Facts:
λ zustor <- bavu,fifir,grovobos,kamo,klipor,musal,pluzi,ridrak,rodofle
λ pesur <- begu,grakevol,kluti,platenim,rifil,tizus,vedun,zeflar
λ toma <- biklir,butrak,ganal,gikis,tragor
λ vabe <- bogril,fosker,paster,pitrem,postul,skifar,tuzem,zople
λ trimu <- bosuk,brodar,dekom,gribrasem,pogrudru,sebal,stime,trudrok,zazi,zovusu
λ bukibam <- braklo,lugir,mazamo,pufom,raskure,rolom,skodre,skostu
λ bregin <- brazetek,klesti,kliklir
λ dile <- breflofor,floplas,keskol,madas,tozi,treli
λ tunun <- brifel,flofosir,florofes,klupli,rosek,somir
λ klibul <- datrum,drogretrol,golam,grustil,klufu,kufa,nure,rerudre,zatel
λ brutul <- diskastik,kedim,matir,misten,nugra,pustul,stelak,stoflon,traflek
λ flatral <- drestidos,gatar,gebe,rodrifla,segen,todi
λ klubrul <- flapun,toda
λ drogror <- flekles,kodreze,lafa,lizi,peme,piti,poflekles,soklibro,stelom,stidrol,tivir
λ fufles <- flido,gakol
λ flifur <- fote,grobruses,klikisku
λ breza <- fuskom,grostar,klinon,plistir,rugrok,sapodrar,taklor,tapok,tumo
λ suplon <- gami,ginope,pleklovan,sagrar,tipes
λ flurafe <- goli,gotrose,kufem,lalami,plodam,rido,rutum,skine,zunugrin
λ skuril <- gredrar,pifle,pluflos,redre,vebar
λ fekem <- grinus,gudek,kidi,kidrul,pitribrik,plafebok,zerok
λ grabuk <- guklozem,velin
λ fesuk <- gurer,gutis,rivim,trimil,vozon
λ sivul <- luste
λ fumul <- nagipos,sedek
λ stugra <- penus,ruma
λ keter <- plemem
ε:
flido > gakol
florofes > somir > rosek > brifel > flofosir > klupli
gatar > todi > segen > drestidos > gebe > rodrifla
goli > plodam > rutum > lalami > skine > gotrose > kufem > rido > zunugrin
guklozem > velin
keskol > madas > breflofor > tozi > treli > floplas
kidrul > zerok > pitribrik > grinus > gudek > plafebok > kidi
klikisku > fote > grobruses
kliklir > klesti > brazetek
lugir > skodre > mazamo > braklo > skostu > rolom > raskure > pufom
nagipos > sedek
nure > zatel > drogretrol > grustil > rerudre > klufu > datrum > kufa > golam
ridrak > rodofle > klipor > kamo > bavu > pluzi > grovobos > musal > fifir
rifil > kluti > grakevol > begu > vedun > tizus > platenim > zeflar
rivim > trimil > gurer > gutis > vozon
ruma > penus
sagrar > tipes > pleklovan > gami > ginope
skifar > postul > tuzem > zople > paster > bogril > pitrem > fosker
soklibro > piti > stidrol > lizi > peme > kodreze > poflekles > tivir > flekles > lafa > stelom
toda > flapun
traflek > stoflon > nugra > matir > diskastik > pustul > misten > stelak > kedim
tragor > ganal > butrak > gikis > biklir
tumo > tapok > plistir > klinon > rugrok > sapodrar > fuskom > taklor > grostar
vebar > gredrar > pifle > redre > pluflos
zovusu > bosuk > zazi > pogrudru > stime > brodar > sebal > dekom > trudrok > gribrasem
[bavu,brazetek,butrak,dekom,flido,gami,gebe,gudek,gutis,lafa,matir,nure,raskure,rosek,vedun] Θ a
[begu,gredrar,gribrasem,klikisku,mazamo,misten,skine,taklor,tragor,vozon] Θ e
[biklir,golam,kufem,nagipos,sagrar,skostu] Θ i
[braklo,drogretrol,grobruses,musal,rido,stelom] Θ g
[brifel,grovobos,kidrul,peme,pogrudru,pustul] Θ l
[brodar,fosker,fote,gakol,gikis,guklozem,kliklir,klupli,pitribrik,pluflos,rerudre,ridrak,rifil,rolom,ruma,stoflon,tapok,tivir,toda,zunugrin] Θ b
[diskastik,ganal,pleklovan,plodam,rodofle,tozi,tuzem,vebar,zazi] Θ c
[drestidos,grostar,keskol,plemem,sedek,tizus,velin] Θ k
[fifir,grustil,sapodrar,trudrok,zeflar] Θ j
[flapun,gatar,kufa,lugir,penus,plafebok,poflekles,rugrok,rutum,trimil,zovusu] Θ f
[fuskom,kidi,klufu,luste,nugra,pifle,rodrifla,sebal,skifar,somir] Θ h
[ginope,goli,klinon,klipor,pufom,stidrol,traflek,zople] Θ m
[grakevol,kamo,pitrem,redre,skodre,soklibro,zatel] Θ d
{bavu,biklir,brazetek,breflofor,drestidos,fifir,flatral,floplas,fote,fufles,fumul,ganal,gatar,gikis,klesti,kodreze,luste,pitrem,poflekles,rodrifla,rugrok,ruma,segen,sivul,tragor} ξ s
{begu,brodar,brutul,dekom,diskastik,fesuk,flekles,flido,florofes,gebe,ginope,grakevol,gribrasem,gutis,kamo,kedim,keter,klibul,klupli,kluti,matir,misten,musal,platenim,plemem,pluzi,pogrudru,pufom,pustul,rosek,tipes,tizus,toma,traflek,trudrok,tumo,vedun,zeflar,zovusu} ξ n
{bogril,bregin,datrum,drogretrol,gami,golam,grabuk,grovobos,grustil,guklozem,kidrul,lugir,mazamo,paster,penus,pesur,pluflos,postul,raskure,rerudre,rifil,rolom,skifar,skodre,skostu,stelak,stidrol,tivir,toda,tozi,treli,trimu,tunun,tuzem,vabe,velin,zazi} ξ q
{bosuk,breza,bukibam,butrak,dile,fosker,goli,grinus,gudek,gurer,kidi,klikisku,klipor,klubrul,nugra,nure,pitribrik,plafebok,pleklovan,rodofle,sebal,sedek,stime,todi,zatel,zerok,zople,zustor} ξ o
{braklo,brifel,flifur,flofosir,flurafe,gredrar,grostar,kliklir,kufem,lalami,lizi,madas,pifle,plodam,rido,rivim,rutum,skine,soklibro,stugra,tapok,vebar,zunugrin} ξ p
{drogror,fekem,flapun,fuskom,gakol,gotrose,grobruses,keskol,klinon,klufu,kufa,lafa,nagipos,peme,piti,plistir,redre,ridrak,sagrar,sapodrar,skuril,somir,stelom,stoflon,suplon,taklor,trimil,vozon} ξ r

Known rows:
bukibam: -5	81	29	103	-48	-119	-8	-63	264	-55	-9	161	42	123	-146	-19	-30	-17	33	-92	-99	-34	146	-236	-37	90	302	-38	107	-72	-12	-81	81	21	-22
zazi: 201	-65	69	-99	30	94	140	157	-88	-210	111	60	-274	-128	-278	26	-51	48	-497	-33	-20	13	120	48	147	55	48	-75	-16	-83	246	301	-164	84	-139
stime: -66	-25	90	65	-155	-22	17	148	78	-32	212	180	-5	-131	-29	-65	-7	-41	-22	-166	-39	97	74	-9	-38	-91	94	-112	82	-41	99	240	-177	62	-58
plemem: -64	-248	105	-376	581	216	-179	-369	40	-195	-100	-320	-15	-6	-380	183	292	-36	-201	134	290	-88	-96	-292	133	-25	314	23	-184	22	83	230	204	-97	16
keter: 16	64	40	121	-28	-88	40	-170	318	60	21	104	31	195	-70	83	-22	146	-46	-110	-16	63	14	-82	-39	101	203	-41	-40	-27	-22	-84	63	-44	34
klesti: -11	25	9	71	-53	-64	36	36	3	116	-2	25	47	46	90	-20	-37	-20	69	29	4	9	-52	71	-26	-33	-40	-24	5	3	-48	-38	-22	7	59
kliklir: 220	149	171	156	-17	151	351	392	-99	96	-44	-219	125	0	7	-590	10	37	-40	-43	154	251	17	281	-322	99	-15	-269	118	-42	9	-232	53	154	-95
breflofor: 12	64	5	47	-90	-87	79	115	-28	35	-13	13	47	72	38	-85	-19	36	59	66	24	63	-40	159	-77	-55	3	-102	-6	9	-30	-48	-63	61	24
vedun: -5	189	-322	-195	-202	-60	270	-93	26	-105	-8	318	336	171	-309	214	-125	14	250	-253	-202	47	22	243	97	-142	78	78	-102	-11	-11	-34	19	-154	249
skine: 37	-9	-117	-282	327	55	66	-255	-48	-152	-316	-156	-231	-177	-377	315	242	32	-281	200	149	-318	-90	-140	124	-1	204	178	-86	54	-64	174	-123	35	29
klubrul: 62	59	31	55	-66	-107	48	-59	257	-19	4	172	22	101	-105	29	18	28	-5	-84	-86	-10	142	-226	-18	73	316	-46	95	-52	-4	-50	105	-3	-52
toda: 228	39	163	105	-127	234	256	402	-89	-35	5	-158	72	-32	69	-638	7	-9	-13	-53	82	306	76	282	-212	225	-97	-280	152	-63	30	-192	128	167	-152
poflekles: -37	55	-17	3	416	52	66	18	-151	62	-119	-313	-99	-304	345	13	32	-5	-262	85	131	-168	134	-139	31	309	-140	330	-261	-17	115	-63	90	-192	68
kluti: 23	9	11	57	-149	-114	118	147	1	-88	57	-64	50	145	-159	-184	-73	63	50	-25	59	220	79	281	-149	6	64	-297	5	-48	-29	-23	-20	172	-139
taklor: -25	-158	-78	-378	376	109	-297	-322	-219	-74	-79	-110	-108	-60	-297	509	72	-58	-150	116	17	-294	-90	-315	372	-137	-16	318	-123	80	95	191	28	-209	127
flofosir: -87	69	-28	101	0	0	-37	-37	-41	224	-56	27	55	-56	217	81	3	4	145	2	14	-100	-139	-116	-25	-182	-167	160	-26	79	-70	-10	-105	-61	158
peme: -17	-109	-8	79	-454	-16	198	156	-28	112	151	110	71	21	628	-210	125	-50	123	-13	-103	156	-123	301	-81	98	-152	-96	-12	114	-203	-1	200	58	-53
gudek: -48	235	-338	-245	-182	-39	227	-42	-67	-187	-26	394	345	15	-295	160	-140	-140	334	-273	-257	-55	151	59	119	-151	123	184	62	10	-19	-17	58	-122	204
gribrasem: -240	-133	-20	-193	477	116	-295	-428	22	20	111	37	-140	-194	-240	646	88	12	-213	-64	94	-229	-107	-448	320	-138	90	327	-280	42	186	510	-227	-284	214
zustor: 51	17	73	8	13	-193	-169	3	35	-15	77	153	149	322	-237	21	-192	14	45	-121	-67	29	236	-168	41	-179	256	-123	118	-47	102	-185	226	-51	-61

Rows:
No name comes twice in this set of rows, the named rows included.
7	-56	-20	8	-144	67	-31	49	-20	40	5	48	-7	-35	101	-35	0	-17	90	-6	-82	11	-53	23	-4	-23	-164	7	51	0	-15	-53	-29	21	30 : paster
-103	-143	-112	-332	424	130	-334	-412	-132	-44	-133	-27	-167	-153	-205	527	106	-68	-121	111	-14	-380	-136	-408	405	-62	-36	439	-149	109	46	236	-22	-259	173 : vozon
-213	12	-47	125	66	-12	-181	-130	68	302	-42	67	103	-58	313	213	-24	-28	213	9	-49	-172	-137	-211	18	-54	-244	282	-50	69	-46	-27	-146	-151	264 : floplas
-225	29	-75	119	6	-25	-195	-134	113	143	45	-15	127	-58	258	102	-34	-18	287	-55	-7	-11	-95	-126	-62	-5	-191	124	-110	-14	-58	-40	-81	-108	129 : platenim
-292	-373	86	82	12	1	-415	-302	-4	258	95	-135	-236	-115	840	317	315	-95	2	227	61	-177	-294	-285	137	41	-204	221	-154	181	-191	225	109	-68	-61 : stelom
-152	-184	86	-267	646	261	-336	-323	-104	-53	-94	-363	-37	-90	-322	301	313	-36	-58	115	278	-107	-191	-352	183	-46	199	126	-145	54	29	222	104	-179	61 : tizus
197	267	-256	-321	-308	-162	464	233	-132	-426	-7	295	305	190	-657	-59	-165	-81	147	-215	-223	211	287	474	16	-180	370	-222	150	-50	1	-76	145	112	-56 : nure
222	48	66	-12	-212	-89	297	274	-150	-62	3	-28	-1	98	-195	-248	-4	54	-126	29	50	134	58	326	-131	-128	129	-297	112	-4	-47	-50	10	231	-160 : rivim
197	117	91	5	256	-37	179	287	-167	-151	-84	-309	-163	-67	-256	-276	-103	40	-333	116	182	68	212	221	-119	201	28	-115	-15	-117	186	-145	-63	119	-207 : gatar
-184	-53	-24	8	111	-41	-142	-239	150	84	164	101	-91	-155	69	450	-56	72	-92	-91	-11	-89	-52	-266	164	-114	-42	224	-188	14	176	359	-277	-187	125 : trudrok
-63	66	-403	-282	-142	90	320	-221	-62	-3	-53	338	209	-54	201	332	52	-105	171	-210	-311	-188	-33	64	242	-11	-95	476	-244	134	-53	84	224	-402	356 : lafa
-81	57	19	266	-418	-92	37	93	86	297	56	179	157	95	355	-153	-33	-3	276	-48	-63	58	-154	120	-178	-201	-154	-95	124	78	-173	-93	-74	79	50 : brifel
-30	-145	105	-343	650	261	-178	-239	-189	-30	-162	-330	-75	-109	-322	234	288	-53	-155	140	328	-148	-198	-286	197	-75	224	102	-104	98	8	225	79	-158	40 : drestidos
121	65	27	57	-160	-89	190	169	-68	14	-12	-1	18	101	-110	-166	-5	59	-49	31	52	71	29	239	-89	-103	55	-197	93	25	-27	-56	-10	156	-87 : madas

Now the same things, written a new way:
Known rows:
grovobos: 126	-64	-66	239	-132	161	67	-155	-191	364	-251	204	-240	42
treli: 36	65	151	219	-1	234	28	-184	-207	123	-43	95	-348	125
nure: -97	10	53	290	-136	240	91	-338	-102	76	-251	240	-126	87
klibul: -45	158	572	338	-141	-64	-9	-613	-312	155	-165	79	-92	167
sebal: 208	-32	141	46	24	199	-5	-202	-169	40	-180	-47	-333	-91
flido: 32	-61	-222	405	-98	354	90	-317	-228	100	-177	236	-159	46
tunun: -10	126	198	184	-21	160	13	-308	-453	144	-66	136	-232	54
gatar: -83	-98	27	225	-320	333	44	0	-225	486	-306	308	-118	-360
raskure: 17	59	197	152	-144	203	107	0	-196	328	123	148	-271	113
kedim: 114	114	448	231	-211	82	49	-212	-376	187	-75	-26	-258	209
lizi: 70	140	263	504	-99	-13	-135	-172	-203	136	-52	42	-139	179
grustil: -17	3	111	125	-117	230	-115	-14	-421	353	-196	202	-252	87
plodam: 0	-35	150	515	-210	309	-13	-271	-160	349	-327	12	-231	-190
lafa: 192	52	-10	341	-237	91	145	-135	-94	160	-114	163	-239	104
rutum: 6	-70	216	472	-429	134	-38	-455	-60	579	-433	172	-80	-100
plafebok: 18	-94	248	239	-333	141	55	-44	-178	617	-231	324	-183	-180
pogrudru: 65	-103	178	138	-239	233	-160	-157	-360	319	9	190	-96	-58
datrum: -32	99	411	118	-63	94	28	-95	-314	234	45	50	-269	168
bavu: 35	-54	-72	215	-12	376	56	-96	-129	175	-100	338	-403	33
kamo: 28	-14	117	417	-237	285	58	-372	-147	259	-71	254	-258	139

Rows:
No name comes twice in this set of rows, the named rows included.
95	-66	-5	300	-353	99	71	129	-81	485	-248	401	-183	-324 : poflekles
45	-188	-42	283	-328	324	7	-142	-295	398	-156	195	-46	-336 : zovusu

Now the same things, written a new way:
Known rows:
pustul: -110	120	23	54	-89	-108	-253	75	0	23	1	5	-65	-125
poflekles: 58	-45	1	80	108	-44	-291	-329	-1	-60	-210	-78	-286	-28
grovobos: -77	44	-13	106	-129	-98	-243	-25	-212	27	-40	-5	-61	-165
golam: 4	-153	459	137	10	-440	-625	-801	-339	90	28	-196	-121	-27
zople: -375	54	-326	-99	-108	-2	5	-120	-114	16	222	32	-32	-93
braklo: 215	-268	388	30	144	47	-87	-229	-283	-46	25	-62	-87	118
bukibam: -38	-7	-167	92	-80	-123	358	-179	-442	13	-32	19	70	202
pesur: 20	87	-123	141	-61	-202	292	-51	-126	63	-46	35	148	174
trudrok: 584	-75	653	239	-49	37	-572	-229	87	0	-347	-353	-78	14
lizi: -22	-122	-293	-75	134	83	-51	-216	142	-51	-41	9	-170	22
tizus: -32	140	-54	57	-102	-54	-259	194	117	-5	-99	13	-41	-146
fote: -68	86	-168	-80	-3	295	307	488	84	-73	-29	107	-2	-96
bavu: 271	-149	530	68	116	75	-39	-4	-178	-47	-144	-38	-95	45
kamo: 240	-64	453	14	116	-206	-194	-10	238	7	-24	-3	36	34
stoflon: 0	61	-199	-91	-18	239	195	468	170	-44	-12	155	59	-78
zeflar: 475	-153	665	250	54	-153	-477	-112	-137	-19	-264	-140	-96	4
nagipos: 18	-123	391	-176	282	-203	114	-432	285	72	290	-10	79	196
fufles: -101	87	-103	97	-34	-81	429	-134	-304	-1	-70	-10	-8	207
misten: -104	156	-101	107	-204	-74	-311	298	16	-22	-109	-28	-82	-192
klinon: -376	92	-188	-122	-80	-90	-37	-50	-14	36	214	38	-53	-101

Rows:
No name comes twice in this set of rows, the named rows included.
-19	83	-157	167	-30	-321	-589	-333	160	-11	-218	-104	-246	-113 : flekles
-96	36	-337	-9	65	-43	-205	-136	218	-28	-115	1	-146	-70 : peme
38	-1	17	-110	56	-14	75	69	270	30	93	100	126	-20 : postul
-64	211	-126	198	-366	80	-568	-43	25	10	-218	-285	-155	-225 : gribrasem
-52	106	-207	-69	-36	113	52	331	219	-3	18	105	59	-145 : mazamo
-17	-11	-253	-52	-84	287	120	345	-24	-67	5	88	-1	-93 : pitribrik
-121	-50	-269	11	-127	198	-11	268	-340	-80	26	47	-110	-121 : skine
564	-204	587	106	186	1	-107	41	24	5	-164	29	122	94 : grustil
7	8	-214	-144	202	43	-2	-76	361	-18	-48	73	-54	16 : piti
-39	2	-273	154	-204	218	-258	140	-516	-50	-154	-5	-167	-220 : fosker
249	-223	-54	-147	340	80	122	-127	332	-66	-20	46	-65	184 : soklibro
17	209	-124	52	-246	271	-224	231	335	-10	-160	-179	3	-151 : brodar

